Below is a small trained network, with its code and all its weights. Each question gives an input and a target symbol and asks what happens when units are switched off, that is, made to give their printed mean instead of their output.

import numpy as np


def w(rows, s, z=0):
    codes = np.array(rows[::2]) - 128.0
    scale = np.full(codes.shape[1], s)
    scale[-1] = z or s
    return codes * scale


def f(y):
    return y / 2 * (1 + np.tanh(0.7978845608 * (y + 0.044715 * y**3)))


def softmax(a):
    e = np.exp(a - a.max(-1, keepdims=True))
    return e / e.sum(-1, keepdims=True)


def log_softmax(a):
    a = a - a.max(-1, keepdims=True)
    return a - np.log(np.exp(a).sum(-1, keepdims=True))


def net(x, mask):
    ids = ['ΓΠαβεζηθμτφ'.index(c) for c in x.split()]
    T = len(ids)
    res = E[ids] + P[:T]
    u = 0
    for l in range(2):
        q, k, v = (res @ M[l].T for M in (Q, K, V))
        z = softmax(np.where(np.tri(T) > 0, q @ k.T / 4**0.5, -1e9)) @ v
        res = res + np.where(mask[u], z, O[l][:, -1]) @ O[l][:, :-1]
        u += 1
        y = f(res @ A[l][:, :-1].T + A[l][:, -1])
        res = res + np.where(mask[u : u + 12], y, B[l][:, -1]) @ B[l][:, :-1]
        u += 12
    return log_softmax(res[-1] @ U[:, :-1].T + U[:, -1])


Q, K, V, O, A, B = {}, {}, {}, {}, {}, {}
E = w([
[59,58,122,163,148,114,181,160],'Γ',
[134,244,100,127,82,103,121,149],'Π',
[199,156,127,165,88,213,123,85],'α',
[79,146,170,61,103,178,149,114],'β',
[59,198,81,180,137,55,133,165],'ε',
[133,120,113,202,207,140,155,146],'ζ',
[191,107,126,131,100,154,162,207],'η',
[94,166,142,25,158,89,134,214],'θ',
[148,51,156,113,129,153,129,100],'μ',
[159,127,148,122,216,209,122,126],'τ',
[185,92,151,122,71,84,90,68],'φ',
],0.011)
P = w([
[115,127,96,86,135,108,70,146],'0',
[134,164,128,133,137,115,197,117],'1',
[138,124,83,65,140,80,212,91],'2',
[103,117,2,80,128,155,115,108],'3',
[104,75,104,182,69,190,36,159],'4',
[171,163,218,122,174,111,80,144],'5',
[110,124,179,134,75,94,235,108],'6',
],0.0067)
Q[0] = w([
[111,105,102,117,106,133,107,141],'0.h1',
[108,119,88,132,122,157,21,173],'0.h1',
[158,158,254,151,164,90,136,139],'0.h1',
[100,109,166,162,104,152,60,165],'0.h1',
],0.035)
K[0] = w([
[119,146,187,161,115,133,113,127],'0.h1',
[150,130,244,152,133,77,148,133],'0.h1',
[160,112,44,76,145,87,235,63],'0.h1',
[143,180,180,150,143,103,251,97],'0.h1',
],0.026)
V[0] = w([
[129,228,34,208,168,145,153,177],'0.h1',
[76,114,132,183,212,230,109,97],'0.h1',
[17,154,127,126,197,62,231,200],'0.h1',
[98,254,157,104,88,144,115,67],'0.h1',
],0.0096)
O[0] = w([
[206,186,52,53,193,84,143,132,218],'0.h1',
[104,118,128,88,233,147,64,105,2],'0.h1',
[81,106,23,56,152,99,254,62,165],'0.h1',
[134,222,211,77,128,82,178,79,90],'0.h1',
],0.0078,0.004)
A[0] = w([
[187,154,75,200,164,76,114,126,230],'0.n1',
[208,47,124,96,104,2,78,16,153],'0.n2',
[155,116,142,139,92,54,116,161,106],'0.n3',
[10,187,110,212,174,7,62,141,63],'0.n4',
[53,110,182,226,144,108,82,101,79],'0.n5',
[98,138,103,120,156,89,162,21,88],'0.n6',
[193,131,65,138,135,91,180,108,4],'0.n7',
[129,114,135,121,216,152,102,83,226],'0.n8',
[83,17,88,133,199,99,123,108,96],'0.n9',
[116,194,71,112,76,164,70,75,217],'0.n10',
[70,159,115,223,89,64,110,191,91],'0.n11',
[87,31,173,93,155,91,149,204,141],'0.n12',
],0.0074,0.0037)
B[0] = w([
[226,113,74,179,188,66,164,165,253],'0.n1',
[68,60,219,186,77,94,80,221,166],'0.n2',
[99,114,67,127,101,129,66,159,170],'0.n3',
[158,120,85,34,104,118,55,14,142],'0.n4',
[95,184,107,231,189,117,100,140,135],'0.n5',
[109,194,100,158,133,136,27,53,198],'0.n6',
[145,92,76,135,82,70,12,103,221],'0.n7',
[186,167,199,164,176,118,174,95,139],'0.n8',
[57,138,161,240,137,120,80,178,146],'0.n9',
[165,188,246,111,117,80,213,113,199],'0.n10',
[150,73,108,27,106,4,86,102,184],'0.n11',
[44,122,57,166,151,254,99,157,158],'0.n12',
],0.0082,0.0042)
Q[1] = w([
[189,166,159,153,254,113,65,216],'1.h1',
[101,99,196,149,137,141,134,40],'1.h1',
[116,85,166,87,17,137,85,72],'1.h1',
[120,154,65,109,98,86,168,160],'1.h1',
],0.0094)
K[1] = w([
[213,76,173,254,110,88,163,49],'1.h1',
[95,206,150,144,113,93,10,134],'1.h1',
[87,170,124,4,54,173,49,104],'1.h1',
[129,132,83,82,200,119,201,180],'1.h1',
],0.0085)
V[1] = w([
[153,109,122,171,78,142,138,60],'1.h1',
[159,208,66,95,83,253,53,104],'1.h1',
[119,86,164,143,146,58,166,145],'1.h1',
[128,190,104,32,131,152,108,225],'1.h1',
],0.0053)
O[1] = w([
[140,74,155,95,153,88,139,142,128],'1.h1',
[127,130,102,37,65,169,50,132,125],'1.h1',
[124,126,146,167,161,110,174,131,154],'1.h1',
[61,193,9,147,87,254,46,97,250],'1.h1',
],0.0036,0.0021)
A[1] = w([
[90,201,164,167,156,106,96,89,253],'1.n1',
[87,121,117,209,239,115,189,148,144],'1.n2',
[40,172,136,38,169,78,113,239,7],'1.n3',
[152,163,147,120,76,149,180,199,220],'1.n4',
[126,79,144,125,61,184,167,153,154],'1.n5',
[115,4,178,179,204,235,147,136,65],'1.n6',
[166,132,174,112,187,113,92,161,137],'1.n7',
[95,102,82,119,100,79,216,133,182],'1.n8',
[171,108,110,83,155,202,117,96,246],'1.n9',
[183,102,103,168,140,105,107,100,91],'1.n10',
[120,47,88,30,158,98,77,41,55],'1.n11',
[175,72,123,185,53,164,158,1,90],'1.n12',
],0.009,0.0034)
B[1] = w([
[116,119,176,145,143,118,138,49,201],'1.n1',
[111,198,152,167,111,121,179,195,180],'1.n2',
[141,156,101,195,113,214,55,71,129],'1.n3',
[124,93,117,60,101,153,137,162,255],'1.n4',
[84,143,181,119,136,118,93,183,204],'1.n5',
[140,10,83,40,134,97,96,67,162],'1.n6',
[160,124,68,145,95,214,135,94,149],'1.n7',
[80,201,98,121,132,149,87,157,232],'1.n8',
[125,131,99,111,203,137,189,153,171],'1.n9',
[166,120,145,125,130,131,116,169,204],'1.n10',
[126,113,196,125,206,160,91,182,191],'1.n11',
[169,116,122,131,127,222,59,118,141],'1.n12',
],0.013,0.0071)
U = w([
[26,100,66,178,155,70,129,110,118],'Γ',
[182,176,81,67,67,27,117,65,181],'Π',
[247,131,184,138,117,218,91,131,2],'α',
[25,143,244,56,141,172,172,117,218],'β',
[141,138,155,114,213,92,53,142,31],'ε',
[137,145,142,206,165,101,169,164,111],'ζ',
[148,81,88,75,121,147,111,252,231],'η',
[90,150,64,161,120,192,48,102,33],'θ',
[106,22,104,106,138,102,81,77,91],'μ',
[180,48,111,121,220,130,185,88,172],'τ',
[133,84,203,193,55,101,67,152,106],'φ',
],0.0042,0.003)

Each question gives the input, a string of symbols that net reads in full, and the target symbol t.
The units are the heads (4 rows each of Q, K, V and O) and the neurons (one row each of A and B). Each row of codes is followed by its name. A weight is (code - 128) times the scale printed after its matrix; where a second scale follows, it is the last column's (O, A, B and U).
mask holds one flag per unit, layer by layer, with each layer's heads first. A switched-off unit (its flag False) gives its mean, the last column of its rows in O or B, instead of its output. The means were averaged over made-up inputs and are rounded, as every weight is.
A unit's drop is (log p(t) with every unit on - log p(t) with that unit switched off) / (log p(t) with every unit on - log p(t) with every unit switched off).
The circuit of an input: a set's keep is (log p(t) with only the set's units on - log p(t) with every unit switched off) / (log p(t) with every unit on - log p(t) with every unit switched off). Starting from the 12 units with the biggest drops (on a tie, the unit counted first), units are removed one at a time, each time the one whose removal leaves the highest keep (on an exact tie, the one counted first), for as long as the keep stays at least 0.8.
units of the circuit, in order: the units of the circuit, biggest drop first
k most important neurons: the k neurons with the biggest drops, biggest first
k most important neurons of layer l: the k neurons of layer l with the biggest drops, biggest first
input η Π η η η η τ, target τ: 3 most important neurons -> (1.n6; 1.n8; 1.n9)
input η ζ β η η β φ, target φ: 2 most important neurons -> (0.n2; 1.n9)
input ε η ζ α, target ε: units of the circuit, in order -> (0.h1; 0.n7; 1.n11)
input η η Π ζ, target ζ: 2 most important neurons -> (1.n2; 0.n1)
input μ β ε θ, target θ: units of the circuit, in order -> (1.n3)
input β ζ α η Π β, target α: units of the circuit, in order -> (0.h1; 1.n7)
input θ η η ε, target θ: 2 most important neurons -> (1.n12; 1.n8)
input η η β η Γ η ε, target ε: 3 most important neurons -> (1.n11; 0.n4; 0.n11)
input Π η τ, target Π: units of the circuit, in order -> (0.h1; 1.n11)
input τ α ε Π η ζ, target ε: units of the circuit, in order -> (0.n7; 0.h1; 1.n11)
input η τ ε ε η α, target ε: units of the circuit, in order -> (0.h1; 1.n11; 0.n7)
input η η Π η ε β, target Π: units of the circuit, in order -> (0.h1; 1.n11)
input η η φ μ ε, target ε: units of the circuit, in order -> (1.n11; 0.n4; 0.n11)
input ε η Π θ, target ε: most important neuron -> (1.n11)
input η β Π β τ η η, target β: units of the circuit, in order -> (0.h1; 0.n1)
input β η η α, target β: units of the circuit, in order -> (0.h1; 0.n10)
input β β μ β β η, target μ: 3 most important neurons -> (1.n6; 0.n1; 0.n12)
input Π β ε Π η θ, target ε: units of the circuit, in order -> (0.h1; 1.n11; 0.n7; 0.n6)
input η θ β Π α, target θ: units of the circuit, in order -> (0.h1; 1.n12; 1.n8)
input η β θ α τ, target β: units of the circuit, in order -> (0.h1)
input η β β Π Γ, target β: 2 most important neurons of layer 1 -> (1.n2; 1.n1)
input η η β β η α, target β: 2 most important neurons -> (0.n7; 0.n1)
input θ η η Γ, target θ: 2 most important neurons of layer 1 -> (1.n12; 1.n8)
input η η Π η Π, target Π: 2 most important neurons of layer 1 -> (1.n11; 1.n5)
input τ β μ τ Π φ η, target τ: 2 most important neurons of layer 1 -> (1.n6; 1.n8)
input η α τ φ η Π η, target φ: 2 most important neurons of layer 1 -> (1.n9; 1.n8)
